Rows, each with the grade of its hidden value:
[ -28 -185  -78   29  335  130 -149  440   55  128 -214    4  325 -295
   38  -98   32 -180  154   10 -295  130   15 -255 -388 -398   80   46
 -238 -192  -18  -85 -293  -97   48   53  -37  384] : <76>
[  67 -175  602  399  216  894   83 -471  206 -206 -205   35  -77  162
 -635 -228 -138  146 -335  382 -420 -217  -39  138 -235  268  385  412
 -342   87   42   85  719   63 -613 -361   85 -336] : <88>
[  80  679 -400 -380 -389 -396 -232  259   -3  -20  160   -7 -187  116
   -1  182  492  -71  276  -20  391   40  -32  -44  322  -33 -302 -268
  471 -151   28 -234 -188 -126  337  178 -109   79] : <89>
[ 172   26  325  181 -199  389   60 -369   11 -159 -140   -5 -320  280
 -376    8   66  196 -119  307  -52 -272  -18  253  200  425   86  243
  -38   29   -5   40  460  133 -208 -131   98 -386] : <79>
[ -36  313 -157   41 -129 -336 -183  130 -152   53  185   75 -117 -108
  288  229  242 -131  245 -145  675  180 -284   14   82 -180  -60 -111
  519  -59  -25 -104 -229  133  408  345  -31   65] : <92>
[ -16  338  243  124 -258  245    8 -507  290 -264  -91  296 -342  309
 -268  309  222   30 -199  221  234  -70 -146  167   69  294  280  226
  271   40  -10  -32  458   31 -128  -60   55 -295] : <88>
[ -98  364  -10   65   41  -88 -159  102  -83  -41  341  -69   13 -111
   17 -135  281  -96  239 -115  496  115 -245  -54  -22 -264  -20 -201
  454  -14  134  -47  -31   47  109  135  -77   69] : <86>
[ 308  -18  296  135  -76  661  112 -262 -211  -80  -49 -375 -252  267
 -670 -461  -47  305 -130  360 -326 -448  153  332  287  392 -122  165
 -353    5   30   85  610   91 -497 -260   54 -411] : <92>
[ 391  -16 -341 -144 -289 -119  -66  288 -496  283 -239 -255 -274   56
   32   60  -31  115  162  125   73 -236  147  264  480  151 -425   65
 -198 -212 -239 -101 -213  166  308  306   50  -73] : <92>
[-124  156   -4  147  300    5 -216  273  -91   80  216  -35  195 -291
   79 -178  110 -177  227 -138  345  193 -264 -173 -250 -458   67 -116
  264  -45   85  -75 -166   66  122  165  -75  207] : <86>
[   0  333 -202  -52 -309 -407 -123   86 -105   -5  129   84 -192   -5
  293  323  343 -100  238 -106  614  126 -197   67  184  -54 -116 -123
  514  -91  -34  -84 -224   80  420  322  -18   50] : <92>
[ 341 -206   33  156  -93   82  -71  159 -515  214 -113 -270 -221  -15
  -32 -102 -124  179  164  146   85 -243  -32  238  330  217 -270  130
 -135  -65 -124  -24  -37  321  190  188   96 -230] : <79>
[ 259  -41  114  182 -110  119  -72    7 -409  109   -2 -207 -262   49
 -114 -108  -46  173  122  142  215 -225 -103  234  318  228 -185  104
   26   -5  -58  -15  110  307  117  132   77 -301] : <79>
[ 273 -113   64  155 -107   12  -86  117 -471  168  -44 -216 -232    1
   -6  -91  -50  163  209  109  228 -221  -90  205  339  184 -223   81
   22  -40  -74  -20  -40  332  231  204   92 -241] : <79>
[ 425  213 -252 -286 -240  215  -33  226 -392  146 -112 -478 -245  218
 -494 -398   61  242  115  269 -266 -451  328  236  562  215 -493  -50
 -344 -186  -71  -90  133   -3 -112  -22  -16 -167] : <76>
[ 407 -174  -45 -130   84  474  -77  398 -232  153 -246 -452   59   11
 -528 -474  -63  187   69  320 -773 -330  322   26  116  148 -351   72
 -656 -178  -25 -101   99  -83 -269 -222  -21  -24] : <89>
[ -12  453 -317 -264 -195 -302 -189  287   71   -5   49   56  -27   -7
   73  158  410 -141  251  -46  251  103  -29 -125   86 -189 -140 -191
  326 -170   21 -172 -257 -135  283  169  -90  215] : <76>
[ -69  547  102   93 -181  163 -160 -499  309 -122 -235  570 -422  305
 -214  534   77  -59 -249  213  539  -16 -265  103  106  147  420  347
  391   37 -151 -196  360  138   96  157   78 -323] : <79>
[ 246  131  242  105 -331  233   47 -317 -183 -120  -23 -137 -430  331
 -352  -64  120  270    3  278  128 -366   -7  325  453  485 -102  130
   82   29    8   35  410  210  -89  -53  101 -465] : <79>
[ 222  678 -285 -301    5  571 -277  -93  214  139 -496  260 -294  331
 -782  104 -166    0 -387  433 -193 -247  154   36  198   39  111  374
 -335 -138 -282 -420  419 -113 -220  -20  -26 -222] : <89>
[ 419 -212  -61 -201 -118  367   75  319 -256   67 -238 -546  -18  124
 -484 -488   81  250  125  323 -789 -430  447  137  277  253 -433   -7
 -640 -218   12   22   98 -119 -284 -233    3  -20] : <76>
[ -14 -466  419  463  206   -5  -36  210 -266  -33  266 -239  195 -338
  269 -240  130   15  376 -107  125  105 -297  -53 -259  -72  -12  -84
  199   44  209  168 -158  245  124   25   43   51] : <79>
[  28  274   26  162 -134 -236 -203    0 -261   60  179   69 -250  -23
  175  162  137   -8  236  -56  756   27 -353   90  232   -2  -37  -20
  551   27  -12  -96  -86  315  407  328   39 -181] : <79>
[-134 -107 -188   83  181 -388 -201  520  -82  151   38   72  285 -431
  548  170  203 -292  384 -252  311  358 -228 -251 -342 -512    8 -132
  262 -168   -1  -65 -617   22  477  348  -50  475] : <86>
[ -93  380  -95 -101 -236 -226  -56   19  135 -164  146   67  -75   55
   79  151  468 -102  201  -48  342   96  -94  -31   45  -89   -9 -172
  435  -95  100  -27  -74 -100  154   95  -58  121] : <86>
[ 205  176    3   70  -68  287  -80 -101 -201   90 -118  -61 -263  124
 -290  -38  -80   93  -80  198  138 -191  -35  215  232  127  -47  188
  -72  -45 -133  -94  245  160  -45   94   40 -246] : <92>
[-155 -279  564  483  192  156   -6 -103   88 -230  206   20  149 -185
   97  -99  215  -25  184  -26  118  131 -335  -91 -384  -22  277   23
  298   96  249  163  102  144  -59 -110   43  -16] : <79>
[  56  424 -441 -242  -77 -495 -370  623 -184  190  201  -57   63 -229
  267  109  322 -179  432 -174  432  222 -170 -211   71 -325 -326 -297
  427 -167    5 -280 -519  -24  541  320 -133  279] : <89>
[-152 -240  211  223  174  133  -10   54  267 -120 -141  178  221 -186
  134  137  178 -171   56    5 -143  208 -119 -158 -482 -192  298  113
    5  -83   54   55  -88  -78  -25  -27   13  255] : <92>
[  41  147  212  182 -244  -93  -38 -163 -113 -141  181  -15 -253  100
   37   90  277   81  184   36  447  -57 -231  142  201  213  -25  -27
  444   42   94   36  112  199  163   89   51 -225] : <79>

New part:
[  32   45  -29  119   43   -6  266  171   38   59   56   31 -158  130
 -150  -53   26    5 -156  113 -109    4   86 -330  275 -281  -54  -43
 -165 -236   -3  -46   24 -184 -103  178  158  -36] : j993
[  41 -105  -62 -175  -52  -28 -151 -300   35  -67  -46  -57  -56 -162
  282 -586  197  129  -57 -246   -2  -74  -56  173 -212  145 -158  -95
   45 -176 -174  121  162 -146  140  161 -133 -116] : j588
[  61  -71  -29 -258  -46  -74 -157 -322   -6  -25  -26 -154  -25 -170
  248 -190    7  135  -89 -219   64 -159  -30   80 -234  -52  -31 -130
   41 -151   22  108  117 -179  116 -166  -87 -116] : J361
[ -65   37   25  131   93   45  255  259   75   25   89   14  -66  139
 -255   80  -55  -20 -153  244 -102   16  126 -448  295 -279  -50  -16
 -166 -215   47  -66   -7 -211 -142  207  162    7] : j993
[  23  -90  -71 -101   -7    0 -124 -238   82 -105  -44  -25  -29 -139
  194 -595  195   78  -68 -158  -64  -47  -31   92 -163  152 -158  -82
   14 -198 -234   89  131 -120  139  265 -148  -87] : j739
[  75  -71  -26 -259 -107  -63  -80 -277  -33   43   41 -110  -86 -112
  299 -234   29  182  -88 -287  136 -146  -24  136 -183 -103  -81 -138
   52 -144   95   88  161 -232   53 -159  -38 -138] : J361
[  28 -107  -56 -197  -53   -5 -165 -309   61  -70   -3  -50  -14 -171
  289 -564  152  132  -56 -250   35  -87  -39  177 -236  129 -165 -104
   58 -171 -140   92  179 -166  130  146 -167 -109] : j739
[ 138 -100  -79 -314  -19 -200  -55 -462  -61  -41 -233 -159   65 -492
   53   65 -221  -86 -106   47 -161  -64  -57 -143  -67  164  492    9
   67   49 -441  -38   35   68  201 -325 -248  225] : j739
[-746 -227  469   -5   -9  152  223  626 -156 -122   22 -244   99   68
 -353  292  -96  146   80  665  122  194  147 -578  343  282 -138  260
  143  172  160  171 -116 -370 -282  369  480  171] : j444
[  49  -93  -36 -271  -62  -46 -175 -341   11  -30   -9 -118  -17 -182
  298 -333   53  153  -74 -265   83 -142  -41  148 -262   19  -82 -126
   62 -145  -12  107  157 -192  117  -80 -125 -122] : J546
[ 130   -6  -12 -154 -187  -90  175 -122 -114  155  112  -59 -278   51
  270 -184   74  227 -111 -286  158 -115    9   90   45 -284 -113 -131
   15 -160  195   43  177 -283  -48 -156  160 -157] : j510
[  38  -14  -61    2    6    1  120   14   55   39   47   36 -118   39
   26 -296  100   53 -124  -51  -44  -12   34 -121   97 -127 -118  -64
  -96 -226  -53    6   95 -184  -43  201   34  -82] : j444
[ 140   11   27 -211 -111 -163   62 -230 -139   66  -17 -238 -188  -57
  169  197  -89  162 -135 -155   67 -201   11  -66  -41 -327   88 -149
   12 -131  197   78   63 -215   67 -441  140 -106] : j510
[  98  -78  -47 -309   34 -161 -160 -434  -28  -83 -195 -227   97 -399
   56  153 -212  -34 -117   19 -114 -141  -36 -151 -176   42  355  -52
   35  -38 -233   34   11  -11  205 -366 -202  104] : J546
[  34 -100  -63 -172  -48  -14 -132 -274   47  -51  -13  -34  -48 -147
  268 -558  174  129  -61 -241   18  -73  -42  157 -191  110 -162  -92
   39 -174 -143  100  168 -163  108  162 -128 -113] : j588
[ 136  -14  -15 -165 -164 -125  111 -174 -132  107   22 -119 -270    4
  264 -155   78  202 -108 -264   97 -130  -17   78   -7 -229  -62 -131
   16 -159  132   96  129 -232   20 -199  144 -155] : j993
[ 180  -15  -26 -263  -70 -238   96 -302 -169   67 -148 -233 -110 -260
   38  384 -251   11 -152    9  -58 -137  -15 -210   47 -195  418  -58
    7  -13  -72    2   -4  -61  100 -557   27   90] : j993
[  16 -111  -11 -329  -54  -11 -251 -393   62  -48   43 -129   87 -230
  314 -291  -25  159  -63 -268  139 -173  -23  165 -341   26  -81 -136
   98 -129   33   73  183 -221  121 -122 -203 -106] : j588
[-313   -8  203   94   79  127  343  466   52   23  200  -28   55  160
 -396  383 -229   12 -102  473   24   64  205 -630  407 -267  -27   78
  -92  -70  218 -115  -25 -333 -290  187  283  119] : j510
[ 109  -46  -22 -238 -105 -111  -30 -266  -82   49   -7 -158 -133 -102
  251  -90   -3  165 -103 -237   92 -158  -22   62 -124 -158   -2 -133
   31 -138   96   97  113 -206   69 -259   23 -128] : j444
[ 103  -79  -42 -305    7 -186 -127 -416  -74  -57 -207 -237   36 -371
   85  130 -171   -7 -108   -5 -102 -132  -47 -120 -151   40  338  -50
   42  -34 -224   60    9  -17  198 -373 -149   84] : J546
[ 100  -43   -9 -279  -40 -137  -93 -322  -69    0  -70 -235  -31 -192
  159  149 -145   96 -119 -123   37 -189  -12  -61 -163 -166  152 -126
   28 -106   66   77   52 -156  118 -408  -32  -60] : j444
[-115   27   44  136  122   75  249  300  105    5  104   26   -4  128
 -312  122  -98  -47 -146  314 -103   32  143 -508  309 -253  -35    9
 -169 -201   37  -85  -16 -216 -165  242  147   34] : j993
[  44  -93  -24 -304  -34  -62 -224 -387   19  -61  -39 -168   46 -237
  259 -190  -29  121  -81 -207   60 -171  -35   91 -298   12   -1 -124
   63 -126  -21  102  127 -170  149 -178 -157  -88] : J546
[  63   56  -42  150   22  -48  302  166  -13   57    4   16 -244  150
 -134 -108  107   13 -159   90 -156   12   63 -305  305 -266  -60  -46
 -172 -245  -46   -4    6 -155  -70  193  214  -52] : j510
[  61  -83  -23 -304   28 -131 -240 -433  -20 -118 -172 -261   76 -334
  142   27 -118   35  -98  -65  -68 -175  -47  -53 -271   48  189  -94
   48  -88 -138  114   27  -64  226 -303 -167   -3] : J546
[-140   13   60  103   86   94  286  321  101   47  162   52    9  129
 -293  140 -139  -23 -139  305  -37   48  157 -494  330 -262  -35   20
 -141 -161   86 -122   21 -254 -216  225  149   61] : j993
[-496 -138  235  -40  148  240   39  351  180 -114  192  -24  333  -29
 -332  146 -240    0  -27  487   79   90  177 -521  136   88 -102  122
   10  -12   94  -69   18 -328 -239  376   24  155] : J546
[  92  -57  -23 -245  -91  -95  -70 -277  -57   29   -3 -152 -101 -110
  257 -133    3  160  -97 -237   91 -161  -22   78 -163 -129  -24 -135
   35 -144   87  102  119 -205   79 -223   -8 -129] : j444
[  85   56  -44  124   -2  -56  294  138  -23   68   17    8 -256  151
  -86 -125  111   44 -157   39 -123   -8   58 -253  280 -287  -74  -58
 -155 -246  -13    3   29 -173  -64  159  216  -71] : j510
[   9  -86  -68  -72   16    1 -125 -212   88 -123  -65  -36  -28 -125
  161 -590  209   65  -70 -128  -94  -41  -24   61 -153  159 -171  -75
   -6 -214 -249  101  112 -109  147  293 -133  -90] : j739

[ 179  257 -186  116   77 -141 -180   57  175   29   11  -90   28 -124
   29 -302  115 -256  -66    2  137  111  221  -19  -96 -172 -207  260
  -97 -109  -65  -96   33  -96 -215  -95   11  132] : U
[   0 -125 -462 -259 -166  -12  -51  396   48   39 -203  -91  -82  172
  206  368  217 -474  220 -164 -171 -117  -85  101  371   12 -474  123
 -140 -173  -42   96  171   74  270 -211 -264 -438] : E
[ -17 -139  231  407  -42  106  -12 -163  266 -362  111 -119  275 -324
  -41 -458   96  222  -38  -65 -214 -127   -9 -252 -175  422  169  -59
   15 -379  661 -238   75 -378 -268  204 -105  136] : M
[ -44 -297  183  106   83   77 -127    0 -127  -36 -170  -78  150  134
   68   32  130  310  446    2 -224  -72 -316 -118   97  673   62 -241
   12 -155  512  -68 -103  217  164  203 -465 -351] : T
[ 264   59  -33  143   42  -67 -216 -225 -156  179   22  -29  -37   -6
   78 -271  -73  203  129  315   50  214  -31 -106 -306  157   -2  236
 -100 -106   38  -16   25  138   -8  127 -136 -198] : U
[ 200   43  -48  203   24  -91  -80  108  282 -246 -110   19  -53 -179
  -44  -79  146 -247 -143  -12   21  158  177   28    7  150 -296  188
  100 -220  149   91  115  -52  103   58   -5 -165] : E
[-110  287  143 -213 -215 -389  -48  112 -110  361   66  -20  122  167
 -182   78  155  187  -87  246  158  -94  250  346  -78  -47 -174   41
   95  717  -46 -206 -725  193 -401  207 -124  359] : N
[  29  192   42  -58  -52 -261    2   74  -31  126   83   13   51   22
 -183  -17   61  217    7   96   -5  -70  118  156 -116  114  -63  -19
  205  291  -23 -151 -410  276 -191   89 -171  154] : M
[-136  -18 -190 -121 -234  -81  -38  146  110  -49   66 -133  160   18
   49  128  100  -29  -10 -128 -103 -228   22   -1  165   50 -187   33
  -40   11  156 -152  -60  -98  -70  -29 -176  -32] : T
[  -4    7   39   98  148 -147 -240   50  182 -303  -98  -35  133   -7
  -76  244    7  203  -27 -204  116   84   15 -104  242  406 -157 -115
  239  -37  219   17  -61  258  354  113 -225 -294] : N
[ 103  316 -490 -227  -66 -229  -62  289   96  154   44  -79  -61   26
   22   59   99 -376  -27 -112   58  -68  207  138   80 -375 -361  240
  -34   58 -395  -81  -39  112 -113 -303  -63   75] : V
[-130  -22   -5 -178  -15 -141 -132  147 -145  163  -85  -91  141  245
    4  238  116  207  291  -35  -43 -141 -120   74  188  288  -98 -170
   43  243  129 -126 -350  329   40   69 -397 -122] : N
[ 239  241   -5  -29  -87 -264  -99  -52 -175  368   18   49 -116   57
  -57 -172   46   57  -14  439  127  185  184  214 -328  -62 -169  303
  -12  298 -171  -15 -313  205 -215  151  -46   55] : V
[ 122  -23  -47  164 -129  -38  -18  -74  162 -204   93  -21   34 -195
  -28 -131  -11   92 -129   47 -108    3   65  -86 -139  197  -79  149
   76 -224  216  -35  111  -99   10  100  -54 -122] : G
[ -74 -104  350  183   32  -49  -81   68   46  -20 -159  -69  198   14
  -58 -163  293  107  187   66  -81  -48  -17   59   22  468  -29 -153
   19   78  543 -144 -330  -23 -206  282 -261   71] : T
[-114 -284   52  -58 -141   14  -96  244  -20   42 -287  -85   81  204
  145  225  322 -160  286   20 -152  -82 -144  107  296  408 -297  -51
 -128    5  436   29 -111    2  127  165 -341 -343] : T
[ 182   50 -545 -170  -46 -146 -115  202  145 -197  -31   20 -176   22
   51  461 -106 -172  -71 -201   -2   78   18  -35  252   10 -421  198
  175 -234 -303  199  310  342  592 -226 -142 -596] : E
[ -43   81  289  260  -20 -108 -116 -271  106 -180  217  -90  301 -196
 -155 -296  -73  562 -136   54   21  -63   77 -171 -240  342  220  -76
  150   48  410 -279 -251  -74 -257  281 -110  233] : N
[  87  -32 -468 -214 -332 -156  -93  222  183 -151  -61    7 -155   46
  115  537   -6 -316 -259  -47   31   66  122   96  292  -59 -590  346
   35  -73 -151  242  260   44  494  -66  -26 -580] : G
[ 176 -167   11  221   15   56 -114   56  126 -149 -211  -24  -38  -81
  100 -114  193 -204  110   77 -103  147  -29  -39   13  336 -228  144
  -68 -336  346  103  186  -85  149  125 -142 -342] : E
[ 332  294  -37  142 -109 -280 -151 -231   46   55  158   81 -118 -168
 -108 -198 -152  162 -372  393  241  315  311   48 -402  -83 -169  442
  111  115 -167   60  -59   73  -41  190  155  -41] : V
[ -74 -288 -315 -151 -277  122   -9  214   -9   14 -113 -148   34  118
  257  184  183 -253  274  -77 -313 -222 -203  -25  235  173 -266   74
 -240 -279  249  -12  205 -133  124  -83 -305 -390] : G
[  71 -341   -6   88  -76   87  -92  177   60 -133 -321  -21  -51   74
  163  175  253 -235  224   40 -187   75 -157   24  221  473 -331   58
  -81 -287  430  185  172   -3  346  154 -269 -575] : G
[ 173  247 -102  -77   19 -193  -69   18 -212  407   47  -32  -41   86
  -28 -249   72   56  209  262   10   19   62  138 -280  -81  -45  147
  -55  197 -199 -155 -310  255 -319  -21 -176  163] : V
[ 267  347  180  295  320 -188 -116  -47   50  130   12   -6   41 -172
 -182 -621  149   52  104  153  105  160  202   36 -382   60   81   55
   88   26   24 -210 -308  142 -467   55  -69  415] : U
[-177 -128 -184 -132 -187  -52 -216  118  113 -157  -70 -160  184  119
  144  398   52    3  -12 -187   21 -107  -48  -81  380  195 -289   13
  -71  -16  240  -16   46  -43  283   41 -236 -349] : N
[  84 -164 -444   24 -497   55  -85  -84  279 -332  138  -98  -15 -205
  239  150 -119 -202 -400   13  -86    3   88 -188   56  -64 -373  489
 -183 -444  158  126  585 -476  295    6  112 -491] : E
[ 212  -50 -265  135  228   28 -201  146  150 -193 -195  -57  -56  -43
  118   -1   98 -250  216 -188  -49  139  -82 -156  166  228 -236   77
   -9 -466   68   97  324  153  341 -146 -221 -434] : V
[ 268  350 -372  -61   30 -266 -193  -27   30   92  132   -6 -100  -43
  -23  -22 -150    1 -142   71  200  174  197  -18 -143 -226 -219  321
   70   12 -411   -1   42  260   77 -139   -2 -102] : U
[ 153  292 -230  -79  -98 -256  -87  216  129  153  -41  -19  -82  -17
  -21  -53  183 -393 -153  103  153   92  317  228  -24 -282 -408  329
  -43  161 -222   -9 -137  -10 -189  -73   46  113] : V
[ 224  313   46  165 -104 -223   45 -276   -3   60  357   35   24 -265
 -228 -451 -167  432 -227  296  -11   14  220   -9 -581  -17  171  197
  198   95  -74 -222 -236   65 -407  131   42  341] : E
[ -56  -30 -449 -338 -378  -80   -2  422   47  209 -149 -116  -68  181
  216  291  305 -625   63  -10 -107 -160   82  257  291 -241 -573  284
 -276   58  -85   37   23 -158  -27 -165 -130 -189] : E
[ -69 -165   48  154 -439  -14 -106 -213  211 -279  153  -95  191 -177
   83   -2  -50  197 -376  141  -22  -29   99 -144  -50  216 -144  262
  -83 -115  492  -40  145 -457   13  316   46 -189] : T
[-105  -99 -220 -145 -365  -52  -17  158   95  -16   13 -113   84   38
  118  186  133 -156  -55  -19 -126 -180   30   57  166   26 -306  158
 -124   -8  177  -51   23 -193  -11   18 -129 -160] : M
[ -84  226  -35  -90 -135 -258   -7  174  134   40   93  -64  141  -22
 -140    6  146    6 -125  -49   39 -159  225  162   27  -53 -171   22
  114  291   15 -208 -366   28 -296   16  -87  288] : T
